Below are the code and all the weights of a small trained network. Each question names an input and a class and asks about switching units off, where a switched-off unit gives its printed mean instead of its output.

import numpy as np


def w(rows, s, z=0):
    codes = np.array(rows[::2]) - 128.0
    scale = np.full(codes.shape[1], s)
    scale[-1] = z or s
    return codes * scale


def f(y):
    return y / 2 * (1 + np.tanh(0.7978845608 * (y + 0.044715 * y**3)))


def log_softmax(a):
    a = a - a.max(-1, keepdims=True)
    return a - np.log(np.exp(a).sum(-1, keepdims=True))


def net(x, mask):
    res = np.array(x, float).reshape(1, 4) / 4 @ E
    y = f(res @ A[0][:, :-1].T + A[0][:, -1])
    res = res + np.where(mask, y, B[0][:, -1]) @ B[0][:, :-1]
    return log_softmax(res[-1] @ U[:, :-1].T + U[:, -1])


A, B = {}, {}
E = w([
[136,234,200,68,174,67,114,60,33,124],'x0',
[132,99,86,73,108,46,203,132,132,145],'x1',
[248,69,74,21,42,234,164,215,2,121],'x2',
[137,143,41,144,141,145,206,9,168,24],'x3',
],0.0077)
A[0] = w([
[103,208,133,142,211,88,149,40,172,71,201],'neuron 1',
[107,218,127,247,217,118,47,37,168,122,211],'neuron 2',
[134,173,115,81,154,58,179,53,100,75,185],'neuron 3',
[95,119,115,248,128,104,47,86,164,106,85],'neuron 4',
[33,206,104,145,248,54,154,1,135,124,197],'neuron 5',
[132,76,172,220,182,191,19,148,153,145,254],'neuron 6',
[228,80,53,68,54,212,209,194,107,100,248],'neuron 7',
[133,147,247,134,149,74,39,155,78,176,209],'neuron 8',
[93,16,74,120,123,120,147,196,237,164,175],'neuron 9',
[212,107,146,74,79,189,136,247,111,147,203],'neuron 10',
],0.0065,0.0031)
B[0] = w([
[105,207,232,210,203,114,182,74,165,51,197],'neuron 1',
[64,179,227,199,172,210,126,93,216,40,211],'neuron 2',
[216,107,195,111,132,44,188,34,132,119,175],'neuron 3',
[22,145,131,179,77,165,97,114,230,53,166],'neuron 4',
[204,255,239,227,174,91,239,102,179,59,218],'neuron 5',
[2,81,115,163,156,190,4,114,146,172,181],'neuron 6',
[202,49,26,42,34,91,114,45,104,113,250],'neuron 7',
[131,187,225,54,188,123,92,154,70,237,186],'neuron 8',
[78,28,60,120,230,99,169,178,148,157,187],'neuron 9',
[212,122,73,9,121,60,122,145,31,141,220],'neuron 10',
],0.0066,0.015)
U = w([
[190,213,207,185,182,48,254,47,161,84,2],'0',
[68,61,57,153,176,105,148,197,194,180,203],'1',
[209,69,35,56,37,170,146,78,59,70,64],'2',
[36,198,172,205,173,233,43,76,194,96,85],'3',
[114,215,195,63,171,121,43,221,52,232,253],'4',
],0.0076,0.0024)

Each question gives the input, the list of numbers given to net, and the class t.
The units are the neurons (one row each of A and B). Each row of codes is followed by its name. A weight is (code - 128) times the scale printed after its matrix; where a second scale follows, it is the last column's (A, B and U).
mask holds one flag per neuron, in row order. A switched-off neuron (its flag False) gives its mean, the last column of its row in B, instead of its output. The means were averaged over made-up inputs and are rounded, as every weight is.
A unit's drop is (log p(t) with every unit on - log p(t) with that unit switched off) / (log p(t) with every unit on - log p(t) with every unit switched off).
The circuit of an input: a set's keep is (log p(t) with only the set's units on - log p(t) with every unit switched off) / (log p(t) with every unit on - log p(t) with every unit switched off). Starting from all 10 units, units are removed one at a time, each time the one whose removal leaves the highest keep (on an exact tie, the one counted first), for as long as the keep stays at least 0.8.
units of the circuit, in order: the units of the circuit, biggest drop first
most important unit: the unit with the biggest drop
k most important neurons: the k neurons with the biggest drops, biggest first
drop of u: that unit's drop, to one decimal
input [5,-8,-7,1], class 3: most important unit => neuron 2
input [-4,5,-1,2], class 1: units of the circuit, in order => [neuron 9; neuron 5]
input [-7,8,-8,-2], class 3: units of the circuit, in order => [neuron 4; neuron 10]
input [2,6,0,-2], class 4: units of the circuit, in order => [neuron 5; neuron 7]
input [7,0,5,5], class 2: 2 most important neurons => [neuron 5; neuron 2]
input [-8,-7,3,-4], class 2: 2 most important neurons => [neuron 10; neuron 7]
input [-7,7,0,0], class 1: 3 most important neurons => [neuron 9; neuron 3; neuron 10]
input [-7,-8,2,-2], class 1: 3 most important neurons => [neuron 6; neuron 9; neuron 3]
input [8,2,1,-3], class 4: 3 most important neurons => [neuron 8; neuron 2; neuron 1]
input [-5,-8,2,0], class 2: 2 most important neurons => [neuron 2; neuron 1]
input [5,-8,-3,1], class 3: 2 most important neurons => [neuron 2; neuron 6]
input [-5,6,-5,-2], class 1: drop of neuron 9 => 0.5
input [-2,2,-1,-2], class 1: drop of neuron 5 => 0.1
input [-2,1,-4,-5], class 3: most important unit => neuron 10
input [-8,-1,-3,-2], class 1: drop of neuron 5 => 0.2
